In the rows, zero is written as 128.
Facts:
befle {dopun=zitam, kisker=816}
betro {dopun=kugril, kisker=816}
bines {dopun=grukefla kistado, kisker=816}
bostim {kisker=131}
braposkir {dopun=taflo gugusto, kisker=816}
braskir {dopun=zunen skugosu pleflel, kisker=131}
breflen {kisker=175}
bretobak {kisker=816}
brifa {dopun=fleluvu grabo, kisker=816}
brigra {dopun=tigrim, kisker=846}
bropigi {kisker=131}
bubresken {dopun=pleflel, kisker=816}
bupek {dopun=fleniskor, kisker=846}
difol {dopun=grabo soskol, kisker=131}
disku {dopun=pleflel, kisker=131}
ditro {dopun=vitrer pugil pegim pufla, kisker=131}
ditrok {kisker=131}
dramu {kisker=846}
dranil {kisker=175}
dratem {dopun=triges skegikir, kisker=131}
drazapos {dopun=sonela, kisker=846}
drekleles {dopun=zunen zilu tagros trivos, kisker=816}
drunepun {kisker=846}
fatas {kisker=846}
fesi {dopun=skugosu sonela givobur, kisker=846}
fleluvu {dopun=puti, kisker=846}
fleniskor {dopun=skugosu, kisker=816}
flipla {dopun=niskar sonela tridam fatas, kisker=175}
flitrom {dopun=zunen, kisker=131}
flituben {kisker=846}
floflu {kisker=816}
florun {dopun=pliplur niskar, kisker=131}
fludak {dopun=pugil, kisker=846}
flupir {dopun=staskonum, kisker=131}
flutar {dopun=breflen, kisker=846}
fosko {dopun=drekleles, kisker=131}
fupas {dopun=skople grabo dramu, kisker=175}
geda {dopun=skugosu puti, kisker=846}
giru {kisker=175}
giskon {kisker=816}
givobur {kisker=131}
gotum {dopun=vubrafli grabo, kisker=816}
grabo {kisker=131}
gridos {dopun=vubrafli regu, kisker=175}
grifom {dopun=grabo sonela drunepun, kisker=816}
griplor {dopun=regu, kisker=816}
grozen {dopun=sonela, kisker=131}
grukefla {dopun=zunen, kisker=846}
gugusto {dopun=giru, kisker=846}
kedro {dopun=libek pegim, kisker=846}
kegru {dopun=skugosu bretobak gugusto, kisker=175}
kisavos {dopun=pugil brifa pegro sonela, kisker=846}
kistado {dopun=pugil, kisker=846}
kladrik {kisker=175}
klema {dopun=giskon, kisker=131}
klolar {dopun=bubresken soskol bostim, kisker=131}
klupas {dopun=braskir zilu pufla, kisker=131}
kograplan {dopun=grabo, kisker=816}
kugril {dopun=bubresken sonela, kisker=175}
kurodrek {kisker=131}
leki {dopun=betro, kisker=131}
leplak {dopun=triges, kisker=131}
libek {dopun=klolar, kisker=131}
lidir {dopun=difol bubresken, kisker=131}
ligu {kisker=131}
lopa {dopun=kistado, kisker=846}
mever {dopun=zunen, kisker=131}
mibru {dopun=klolar flupir nofligis, kisker=131}
mogran {kisker=175}
momen {kisker=816}
mutu {dopun=lidir, kisker=816}
nadrol {dopun=trivos, kisker=131}
neki {kisker=131}
nidrir {dopun=grabo, kisker=175}
niskar {kisker=846}
nofligis {dopun=fatas, kisker=131}
noskun {dopun=stuski drekleles, kisker=816}
novom {dopun=grabo bubresken, kisker=846}
pasto {kisker=175}
pegim {dopun=skugosu taflo, kisker=175}
pegro {kisker=131}
pepli {kisker=175}
pigol {dopun=disku, kisker=131}
pleflel {dopun=sonela, kisker=846}
plestur {dopun=pugil, kisker=131}
pliplur {dopun=zifis pleflel, kisker=131}
ploplun {dopun=neki pleflel disku, kisker=816}
plovel {kisker=816}
plubinem {dopun=klema pigol, kisker=131}
plutron {dopun=bropigi nidrir flipla, kisker=816}
pufla {dopun=bubresken, kisker=846}
pugil {kisker=131}
pugrus {kisker=846}
puti {kisker=846}
regu {dopun=bropigi stikla, kisker=131}
rinul {dopun=pegim mogran tizol kladrik, kisker=846}
rugre {dopun=florun soskol, kisker=175}
sabu {dopun=zunen grabo sonela, kisker=816}
skadrok {dopun=nidrir, kisker=131}
skegikir {dopun=drekleles bostim, kisker=846}
skiman {dopun=floflu, kisker=131}
skisku {dopun=soskol, kisker=846}
skople {dopun=triges, kisker=131}
skugosu {dopun=grabo, kisker=131}
sonela {dopun=grabo, kisker=846}
soskol {dopun=zunen, kisker=131}
staskonum {dopun=grabo, kisker=846}
stikla {kisker=816}
stini {dopun=stiredis mever, kisker=816}
stiredis {kisker=131}
stoge {dopun=bropigi tigrim, kisker=816}
stotre {dopun=pasto, kisker=846}
stugridi {dopun=plutron, kisker=131}
stuski {dopun=bropigi, kisker=846}
subre {dopun=puti disku, kisker=131}
sukodris {dopun=kisavos, kisker=846}
sunedes {dopun=pegim, kisker=131}
taflo {dopun=grabo disku, kisker=175}
tagros {dopun=pugrus disku, kisker=131}
teflik {dopun=gugusto, kisker=846}
tigrim {kisker=131}
tizol {kisker=131}
tova {dopun=soskol, kisker=816}
tragrom {dopun=pugil pepli, kisker=846}
tratra {dopun=taflo, kisker=816}
trekatra {dopun=bubresken, kisker=131}
tridam {kisker=175}
tridar {dopun=momen, kisker=816}
triges {kisker=131}
trigul {dopun=fesi, kisker=816}
trino {dopun=zitam flutar disku, kisker=131}
trivos {kisker=846}
trobraplal {dopun=braskir, kisker=846}
troze {dopun=kograplan klema dramu, kisker=846}
vaflanos {dopun=kurodrek, kisker=131}
vitrer {kisker=846}
vubrafli {dopun=sonela, kisker=846}
vuflukar {dopun=stotre zoger sonela plovel, kisker=846}
zado {dopun=zunen, kisker=816}
zaskek {dopun=flipla, kisker=175}
zaste {dopun=plutron flituben, kisker=131}
zeplesken {dopun=vitrer sabu braskir, kisker=131}
zeripos {dopun=leki braposkir pugrus, kisker=816}
zifis {dopun=kugril, kisker=175}
zilovil {kisker=175}
zilu {dopun=pasto bubresken pleflel, kisker=846}
zitam {kisker=816}
zoger {kisker=131}
zogeskun {dopun=niskar, kisker=846}
zunen {dopun=grabo, kisker=816}

Known rows:
kedro: [149 110 147  85 127 106 155  83  97 153 112 147 114 153 127 148  97 173
 140 133 164 145 127 170 119 137 178 147  84 125 135 134 132 145 110 174
 131 129 159 128 129  72 159 141 120 153 154 100 104]
plestur: [165 108 175 111 116  85 158  91  79 134 120 132 138 154 116 124  87 158
 126 114 119 151 137 160 114 114 158 118 103 145 137 146 110 117 102 174
 147 109 167 148 121  81 155 136 117  96 136 102 107]
pliplur: [164 118 145 103 112  88 171  93  92 106 135 163 141 150 149 142  91 160
 110 119 150 139 136 149 167 137 179 131  81 128 149 112 108 129 117 166
 141 114 179 133 106  89 142 136 117 129 143  84 117]
niskar: [147 127 157 105 134 130 150  83  99 135 147 130 147 130 127 139  92 188
 128 120 166 156 126 187 116 127 172 165  92  97 133 134 155 157  99 184
 134 123 158 108 144  78 165 113 102 175 183  97 105]
plubinem: [164 117 150 103 125  96 162  85  87 122 119 152 143 149 144 132  86 160
 122 122 134 145 126 151 149 131 176 121  92 118 137 125 123 140 106 175
 142 105 168 146 111  77 144 138 116 126 146  82 120]
plovel: [148 146 158 114 128 116 158  86 104 131 139 122 147 156 137 142  66 171
  98 102 134 153 146 195 139 126 155 162  84 112 143  86 153 157 106 200
 137 125 174 115 163  92 154 120  78 173 179  42 124]
ditro: [165 108 167 105 117  91 165  86  86 128 121 141 138 157 129 131  89 156
 122 115 127 153 130 163 130 116 160 123  96 142 141 122 117 124 108 169
 140 107 164 145 122  84 156 143 121 114 134  85 102]
pigol: [156 114 131 114 136  54 161  87  83 125 122 179 131 142 148 136  77 155
 127 121 142 103 133 130 147 153 204 121  85 114 139 115 116 134  97 169
 137 109 175 132  90  81 123 131 106 118 149  86 143]
stugridi: [167 119 148  97 120 103 163  83  85 116 116 137 144 146 138 125  86 161
 120 126 138 152 127 146 161 120 171 119  94 115 133 128 130 140 120 177
 152 108 169 150 125  79 147 144 128 130 148  71 114]
zitam: [147 145 155 115 127 108 158  88 102 134 137 129 147 155 134 142  66 170
 101 101 131 147 146 195 138 129 160 159  86 112 142  85 155 158 107 198
 136 122 173 115 159  91 152 118  78 172 180  44 128]
stiredis: [159 127 168 121 127 122 159  83  93 104 156 136 175 132 150 127  85 171
 112 107 132 164 123 182 140 115 159 143  96 103 141 109 141 149 100 175
 134  96 162 122 137  92 156 116 102 152 166  64 105]
grabo: [143 110 176 122 129 149 179  72 121 101 131 117 139 131 146 105  69 153
 140 107 133 102  79 167 158  84 141 125  76  65 117 114 132 152  80 187
 120 107 151 123 138  92 154 109  93 124 161  51 100]
mibru: [165 120 158 100 125 109 165  86  93 123 117 156 152 156 141 129  86 160
 116 122 134 156 118 160 153 129 167 122  91 120 141 121 123 147 108 173
 139 102 162 150 115  76 149 138 116 131 146  85 114]
troze: [149 115 146  87 124 109 156  84  96 148 112 141 115 148 117 140  94 173
 141 136 166 136 125 163 126 135 178 144  84 114 129 145 132 146 107 182
 140 133 163 128 129  70 156 132 117 148 160 105 110]
breflen: [144 120 145 121 136 117 138  86 122 106 142 143 150 145 119 143  88 186
 101 113 142 175 141 180 140 128 147 178  98 101 130 109 159 172 119 188
 128 111 167 111 123  90 158  95  94 149 162  41 105]
stikla: [151 148 154 112 121 115 159  88 100 126 133 116 146 152 128 137  67 173
 102 107 137 156 149 192 146 121 155 160  86 109 138  86 159 157 111 200
 145 128 174 116 167  93 154 122  84 176 182  36 124]
bropigi: [178 131 154 107 118 123 160  81  81  93 145 106 174 113 129 112  85 174
 115 117 143 167 132 160 171  98 158 135  99  93 128 111 159 140 120 178
 159 107 172 129 155  92 156 123 125 158 177  46 105]
dranil: [145 120 145 121 134 120 139  86 122 108 142 143 146 147 120 141  88 188
 102 116 140 176 139 182 141 126 146 179  96  99 133 107 157 171 121 189
 129 113 167 110 127  91 158  95  95 148 160  41 103]
gotum: [144 132 149  96 122 119 168  82 114 144  91 118  98 174 132 133  60 151
 119 121 137 114 125 158 162 118 158 134  70 110 125 111 127 149 108 208
 139 140 173 141 145  83 144 142  89 136 158  53 129]

Rows:
No name comes twice in this set of rows, the named rows included.
[156 116 137 112 133  62 160  85  82 122 121 172 137 143 148 135  80 156
 125 124 138 113 132 136 144 152 198 121  87 114 135 119 114 136  99 170
 136 108 174 136  94  81 126 129 109 120 150  86 136] => tagros
[161 127 165 121 133 120 157  83  95 110 151 141 177 136 148 126  83 171
 113 106 132 164 119 182 141 118 162 140  98  99 144 112 146 156  98 178
 138  92 159 125 133  86 155 118 100 154 169  68 109] => triges
[153 118 147  84 120 108 159  87  98 144 119 144 118 146 121 142  98 176
 133 135 172 144 129 167 128 137 177 149  83 120 132 140 130 142 115 180
 140 137 165 125 131  71 157 131 121 150 159 105 106] => stotre
[141 134 150 101 121 131 167  84 114 140 104 109  95 183 147 143  61 154
 113 112 139 123 127 152 163 114 164 139  72 115 128 128 125 146 111 217
 140 143 174 141 140  82 144 151  86 135 160  66 130] => grifom
[150 120 145  86 127 111 154  85  95 149 115 141 118 145 124 141  95 175
 134 135 166 141 128 164 126 136 182 146  88 114 130 147 134 148 112 184
 140 133 163 129 127  69 154 134 117 152 165 110 111] => zogeskun
[152 109 169  96 120  88 149  91  85 163 114 126 108 150  91 135  95 174
 145 129 152 140 139 167  86 125 165 144  98 142 131 167 120 124 100 180
 144 140 168 131 135  72 164 130 116 117 153 132 103] => fludak
[146 121 149  89 125 126 155  88  97 143 127 132 107 155 139 149  95 177
 131 129 171 151 126 155 132 130 182 150  88 117 132 163 127 142 112 194
 141 141 165 129 121  73 159 143 113 146 164 122 110] => vuflukar
[141 118 144  86 120  97 172  74 101 143 106 127  97 196 161 167  76 154
 116 114 135 153 145 180 154 120 170 146  71 148 141  60 129 135 133 184
 129 130 164 130 156  98 159 172 109 164 138   6 101] => fleniskor
[147 111 147  83 118 106 159  83  92 142 119 140 115 148 129 144 101 175
 135 139 169 145 134 167 128 140 180 146  81 126 125 132 123 137 114 177
 138 136 167 123 133  78 156 135 122 147 156  90 101] => trobraplal
[150 137 144  92 121 100 162  88  98 146 108 130 111 180 141 151  70 160
 105 118 136 148 148 170 150 134 171 143  81 136 138 103 134 144 119 197
 143 133 176 139 145  84 148 151  94 153 155  53 126] => trigul

Now the same objects, written a new way:
Known rows:
trobraplal: [116 140 125 145  91 131 144 160 105 147 133 142 135 114 130]
ligu: [171 145 151 139 170 115 111  92 135 121 146 141  96 137  90]
skegikir: [ 65 168 166 144  86 124 162 120 118 141 128 125 144 140 100]
tova: [ 68 144 104 160 124 108 120 146 137 136 104 119 138 175 124]
vubrafli: [141  99 163 106 123 149 142 133 108 137  83 143 142 111 157]
puti: [173 109 119 112 133 123 185 124 122 123 114 104 121  73 152]
sonela: [137  60 149 117 145 122 177 122 102 104  83 101 109  86 182]
flitrom: [ 76 131 119 136 102 123 114 129 100 106 164 134 124 159 130]
vaflanos: [186 176 162 157 189 123 100 104 146 139 174 154  89 148  79]
ditro: [131 171  93 128 106 135  92 175 111 112 202 159 125 162 145]
ditrok: [181 152 147 134 177 117 109  91 126 124 149 134  84 144  95]
tragrom: [139 129 134 118 152 149 165 201 102 125 178 183 114 144 129]
rugre: [ 54 128 113 178 149 128  83 162 134 159 134 136 153 136 118]
klolar: [ 83 144 140 155 115 106 101 117 102 116 141  98 121 162 138]
pugrus: [158 111 122 140  65 109 175  97 132 127 112 103 124  65  97]
flipla: [ 79  97 142 147 172 139  62 138 131 160  92 159 145 118 145]
leki: [156 115 100 145  72 128  99 102 124 117 136 115 103 112 121]
sabu: [103 125  98 117 123 133 130 161 143 139 110 143 155 150 151]
giskon: [167 142 110 112 184 141 182  88 166 124 116  78 166 134 141]

Rows:
No name comes twice in this set of rows, the named rows included.
[102 154 145 152  98 150 129 162 111 162 122 132 161 128 151] => novom
[190 195 146 118  74 147 117 162 133 161 128 114 120  86 105] => teflik
[141 200 157 142 139 172 153 147 135 174 145 126 240 145 148] => troze
[157  71 121 136 139 129 121  96 112 106 119 127  99 122 160] => zoger
[135  66 135  91 131  96 168  66  98  55  96  43 122 103 185] => grabo
[ 97 131  94 106 136 126 152 180 146 129 165 165 112 174 109] => bines
[175 135 122 126 130 150 158 148 116 134 143 126 130 105 156] => fleluvu
[ 90  89 144 156 131  85 135  94  87  81 116  76  88 133 146] => soskol
[129  66 100 126 154 121 146 128 156 128  76 131 113 132 150] => plovel
[166 224 148 127 106 131  96 212 124 161 170 131 134 121 104] => rinul

